Below are the code and all the weights of a small trained network. Each question names an input and a class and asks about switching units off, where a switched-off unit gives its printed mean instead of its output.

import numpy as np


def w(rows, s, z=0):
    codes = np.array(rows[::2]) - 128.0
    scale = np.full(codes.shape[1], s)
    scale[-1] = z or s
    return codes * scale


def f(y):
    return y / 2 * (1 + np.tanh(0.7978845608 * (y + 0.044715 * y**3)))


def log_softmax(a):
    a = a - a.max(-1, keepdims=True)
    return a - np.log(np.exp(a).sum(-1, keepdims=True))


def net(x, mask):
    res = np.array(x, float).reshape(1, 6) / 4 @ E
    y = f(res @ A[0][:, :-1].T + A[0][:, -1])
    res = res + np.where(mask, y, B[0][:, -1]) @ B[0][:, :-1]
    return log_softmax(res[-1] @ U[:, :-1].T + U[:, -1])


A, B = {}, {}
E = w([
[125,147,113,145,130,149,147],'x0',
[199,241,201,159,223,78,136],'x1',
[195,119,218,187,55,128,194],'x2',
[92,117,183,9,150,210,209],'x3',
[132,137,121,129,124,132,133],'x4',
[135,128,127,111,117,112,124],'x5',
],0.012)
A[0] = w([
[161,125,17,116,211,75,120,189],'n0',
[55,72,75,201,10,114,84,218],'n1',
[30,107,51,48,170,99,125,234],'n2',
[118,76,17,171,28,70,110,208],'n3',
[126,150,131,74,128,135,73,151],'n4',
[116,171,108,110,190,81,103,107],'n5',
[150,118,94,177,179,164,171,145],'n6',
[250,203,159,236,106,67,117,126],'n7',
[98,47,108,25,46,184,181,132],'n8',
[125,58,191,114,61,215,209,158],'n9',
[189,137,212,201,103,87,191,141],'n10',
[121,76,75,214,67,140,38,193],'n11',
[200,220,128,190,136,24,31,166],'n12',
[72,113,59,30,167,185,148,164],'n13',
[84,153,84,107,166,157,82,224],'n14',
[56,125,55,73,217,170,70,254],'n15',
[108,165,100,160,213,120,58,185],'n16',
[148,193,151,97,222,136,189,113],'n17',
[116,187,224,68,235,96,119,136],'n18',
[185,144,194,28,215,143,173,84],'n19',
[116,84,130,40,50,255,153,132],'n20',
[110,165,84,173,204,102,111,157],'n21',
],0.0073,0.0048)
B[0] = w([
[90,164,70,101,48,121,15,186],'n0',
[120,176,199,146,109,206,172,223],'n1',
[115,113,58,142,191,193,71,213],'n2',
[107,177,205,68,150,233,175,216],'n3',
[81,95,108,58,130,169,88,144],'n4',
[98,160,144,93,119,102,75,161],'n5',
[125,110,142,84,112,93,152,139],'n6',
[213,5,67,148,163,121,163,248],'n7',
[105,130,103,201,203,69,121,222],'n8',
[114,186,196,196,168,55,170,207],'n9',
[221,72,130,133,175,156,199,210],'n10',
[130,172,201,55,13,243,156,208],'n11',
[174,91,60,128,123,108,77,247],'n12',
[137,52,83,149,198,168,128,209],'n13',
[138,139,66,80,128,144,45,182],'n14',
[174,147,2,76,173,158,62,223],'n15',
[79,136,69,50,86,58,23,189],'n16',
[111,175,142,45,43,178,90,188],'n17',
[145,123,142,68,94,162,118,203],'n18',
[109,168,182,91,83,241,132,190],'n19',
[106,120,108,217,192,34,169,217],'n20',
[117,130,89,47,80,38,52,177],'n21',
],0.0068,0.015)
U = w([
[66,172,136,100,99,187,97,179],'0',
[146,63,71,170,192,105,122,215],'1',
[132,134,221,140,69,152,181,196],'2',
[72,132,179,222,155,11,144,101],'3',
[100,131,95,128,82,9,79,2],'4',
],0.013,0.0016)

Each question gives the input, the list of numbers given to net, and the class t.
The units are the neurons (one row each of A and B). Each row of codes is followed by its name. A weight is (code - 128) times the scale printed after its matrix; where a second scale follows, it is the last column's (A, B and U).
mask holds one flag per neuron, in row order. A switched-off neuron (its flag False) gives its mean, the last column of its row in B, instead of its output. The means were averaged over made-up inputs and are rounded, as every weight is.
A unit's drop is (log p(t) with every unit on - log p(t) with that unit switched off) / (log p(t) with every unit on - log p(t) with every unit switched off).
The circuit of an input: a set's keep is (log p(t) with only the set's units on - log p(t) with every unit switched off) / (log p(t) with every unit on - log p(t) with every unit switched off). Starting from the 12 units with the biggest drops (on a tie, the unit counted first), units are removed one at a time, each time the one whose removal leaves the highest keep (on an exact tie, the one counted first), for as long as the keep stays at least 0.8.
units of the circuit, in order: the units of the circuit, biggest drop first
most important unit: the unit with the biggest drop
top k neurons: the k neurons with the biggest drops, biggest first
drop of u: that unit's drop, to one decimal
input [5,0,-1,4,-6,-1], class 1: most important unit => n11
input [-7,-7,1,8,8,4], class 3: units of the circuit, in order => [n9; n20]
input [-6,0,4,-7,1,2], class 2: units of the circuit, in order => [n11; n15]
input [5,0,-1,5,-5,-2], class 1: top 2 neurons => [n11; n3]
input [3,0,6,8,4,8], class 3: top 4 neurons => [n20; n9; n8; n11]
input [3,1,3,2,5,-1], class 2: top 2 neurons => [n8; n20]
input [0,7,-3,1,-7,-3], class 0: top 4 neurons => [n19; n17; n20; n18]
input [-1,0,-4,5,0,-1], class 1: top 2 neurons => [n11; n13]
input [5,1,-7,-8,3,-3], class 4: top 4 neurons => [n21; n16; n12; n19]
input [5,3,1,1,6,-6], class 2: top 2 neurons => [n15; n2]
input [-3,0,3,-5,-1,1], class 2: top 2 neurons => [n11; n15]
input [-1,0,-8,-6,8,-6], class 0: top 2 neurons => [n11; n3]
input [-1,-8,1,7,-8,4], class 3: top 2 neurons => [n9; n20]
input [-4,0,3,7,8,5], class 3: most important unit => n20
input [-1,-3,7,5,1,-5], class 3: drop of n2 => 0.0
input [-7,-4,1,2,4,2], class 3: drop of n7 => 0.1
input [7,0,4,-1,-8,-7], class 2: drop of n8 => 0.2
